Below is a small trained network, with its code and all its weights. Each question gives an input and a target symbol and asks what happens when units are switched off, that is, made to give their printed mean instead of their output.

import numpy as np


def w(rows, s, z=0):
    codes = np.array(rows[::2]) - 128.0
    scale = np.full(codes.shape[1], s)
    scale[-1] = z or s
    return codes * scale


def f(y):
    return y / 2 * (1 + np.tanh(0.7978845608 * (y + 0.044715 * y**3)))


def softmax(a):
    e = np.exp(a - a.max(-1, keepdims=True))
    return e / e.sum(-1, keepdims=True)


def log_softmax(a):
    a = a - a.max(-1, keepdims=True)
    return a - np.log(np.exp(a).sum(-1, keepdims=True))


def net(x, mask):
    ids = ['ΘΞαζηψ'.index(c) for c in x.split()]
    T = len(ids)
    res = E[ids] + P[:T]
    r = res
    for j in range(2):
        rows = slice(2 * j, 2 * j + 2)
        q, k, v = (r @ M[0][rows].T for M in (Q, K, V))
        z = softmax(np.where(np.tri(T) > 0, q @ k.T / 2**0.5, -1e9)) @ v
        o = O[0][rows]
        res = res + np.where(mask[j], z, o[:, -1]) @ o[:, :-1]
    y = f(res @ A[0][:, :-1].T + A[0][:, -1])
    res = res + np.where(mask[2:10], y, B[0][:, -1]) @ B[0][:, :-1]
    return log_softmax(res[-1] @ U[:, :-1].T + U[:, -1])


Q, K, V, O, A, B = {}, {}, {}, {}, {}, {}
E = w([
[54,201,124,210,193,144,149],'Θ',
[197,139,168,10,163,173,146],'Ξ',
[112,74,52,57,73,98,202],'α',
[146,121,180,143,100,8,183],'ζ',
[66,200,138,125,184,110,1],'η',
[74,198,207,63,172,136,178],'ψ',
],0.014)
P = w([
[134,105,122,117,122,106,184],'0',
[103,80,162,149,85,144,111],'1',
[102,130,153,155,49,134,116],'2',
[132,73,112,119,163,108,160],'3',
[157,182,91,115,114,95,182],'4',
[80,29,156,141,82,152,135],'5',
[130,161,138,138,7,138,154],'6',
[96,74,130,122,209,85,144],'7',
[176,181,99,117,98,88,157],'8',
[79,80,152,144,101,140,165],'9',
],0.012)
Q[0] = w([
[66,32,199,128,118,169,115],'H1',
[132,174,143,146,31,167,112],'H1',
[193,231,71,129,84,102,137],'H2',
[98,151,174,152,4,181,115],'H2',
],0.032)
K[0] = w([
[109,59,110,104,252,57,131],'H1',
[190,239,56,102,175,58,157],'H1',
[156,251,113,139,6,152,125],'H2',
[153,215,57,90,218,54,169],'H2',
],0.024)
V[0] = w([
[194,148,72,246,145,74,103],'H1',
[112,195,196,197,130,140,202],'H1',
[25,184,104,125,155,164,107],'H2',
[212,168,183,109,122,132,50],'H2',
],0.012)
O[0] = w([
[129,94,134,150,234,126,78,2],'H1',
[111,2,107,119,177,124,164,145],'H1',
[129,53,150,135,90,123,56,184],'H2',
[62,142,181,129,137,128,108,95],'H2',
],0.0096,0.0071)
A[0] = w([
[24,119,15,166,110,150,121,172],'N1',
[129,124,129,255,117,5,145,156],'N2',
[98,212,28,112,173,204,95,2],'N3',
[94,108,163,138,126,13,158,109],'N4',
[114,134,45,250,107,172,136,148],'N5',
[164,53,118,141,187,176,78,42],'N6',
[198,146,107,100,200,225,65,98],'N7',
[131,125,62,92,114,65,102,176],'N8',
],0.0099,0.0025)
B[0] = w([
[85,111,125,119,227,90,75,244],'N1',
[214,59,108,151,195,191,105,230],'N2',
[125,79,192,132,135,130,81,193],'N3',
[89,218,121,211,117,105,88,254],'N4',
[131,120,104,45,159,158,168,168],'N5',
[176,254,155,194,62,108,172,238],'N6',
[138,107,62,146,169,152,66,164],'N7',
[123,68,177,135,110,169,83,232],'N8',
],0.0096,0.0045)
U = w([
[91,176,202,117,158,80,200,60],'Θ',
[140,128,145,71,170,95,18,251],'Ξ',
[123,132,74,117,254,167,156,142],'α',
[94,50,13,97,99,63,146,119],'ζ',
[249,133,115,13,155,154,99,162],'η',
[185,121,125,184,155,66,149,25],'ψ',
],0.0052,0.0022)

Each question gives the input, a string of symbols that net reads in full, and the target symbol t.
The units are the heads (2 rows each of Q, K, V and O) and the neurons (one row each of A and B). Each row of codes is followed by its name. A weight is (code - 128) times the scale printed after its matrix; where a second scale follows, it is the last column's (O, A, B and U).
mask holds one flag per unit, heads first, then neurons. A switched-off unit (its flag False) gives its mean, the last column of its rows in O or B, instead of its output. The means were averaged over made-up inputs and are rounded, as every weight is.
A unit's drop is (log p(t) with every unit on - log p(t) with that unit switched off) / (log p(t) with every unit on - log p(t) with every unit switched off).
The circuit of an input: a set's keep is (log p(t) with only the set's units on - log p(t) with every unit switched off) / (log p(t) with every unit on - log p(t) with every unit switched off). Starting from all 10 units, units are removed one at a time, each time the one whose removal leaves the highest keep (on an exact tie, the one counted first), for as long as the keep stays at least 0.8.
circuit, biggest first: the units of the circuit, biggest drop first
unit that matters most: the unit with the biggest drop
k most important neurons: the k neurons with the biggest drops, biggest first
heads that matter: for each layer, one digit per head in row order, 1 if its drop is at least 0.15 and else 0, layers parted by /
drop of u: that unit's drop, to one decimal
input η α η α η α ψ ψ, target η: unit that matters most -> H2
input η ζ η η ψ α η α, target η: circuit, biggest first -> (H2 H1)
input ψ ζ η α η Ξ Θ Ξ ψ, target ψ: circuit, biggest first -> (H1 N6 H2)
input ψ Θ ψ α, target ψ: 2 most important neurons -> (N6 N4)
input Ξ Ξ η ζ α α η, target η: circuit, biggest first -> (H2 N4)
input ψ η ζ η Ξ, target α: circuit, biggest first -> (H1 H2)
input η η ζ α η Ξ ζ α, target Θ: heads that matter -> 11
input η ζ Ξ η η, target Θ: circuit, biggest first -> (H2 H1)
input Θ ψ η η α Ξ ζ η, target Θ: circuit, biggest first -> (H1 H2)
input η ψ Θ ζ η η, target α: circuit, biggest first -> (H2 H1)
input Θ η ψ ψ ψ η ζ Θ Ξ Ξ, target ψ: circuit, biggest first -> (N6 H1 H2)
input η ζ η α, target α: circuit, biggest first -> (H2 H1)
input Θ ζ α, target ψ: circuit, biggest first -> (H1 N6 H2)
input η η α η ζ Ξ ψ, target α: circuit, biggest first -> (H1)
input Θ α η ψ ψ ψ, target ζ: circuit, biggest first -> (H1 H2)
input Ξ η ψ ζ Ξ η Ξ, target Θ: heads that matter -> 01
input ψ Θ α η, target ψ: heads that matter -> 11
input η ψ η ζ Θ α η ζ, target η: circuit, biggest first -> (H2 N2)
input ψ η ζ η Θ η ζ Ξ Ξ, target α: drop of N7 -> 0.1
input α Ξ η α ψ α ζ η ζ ζ, target Ξ: drop of N2 -> 0.1
input η η η Ξ Ξ, target Ξ: drop of N6 -> 0.0
input η α η Ξ η η α ψ ζ, target η: unit that matters most -> N2
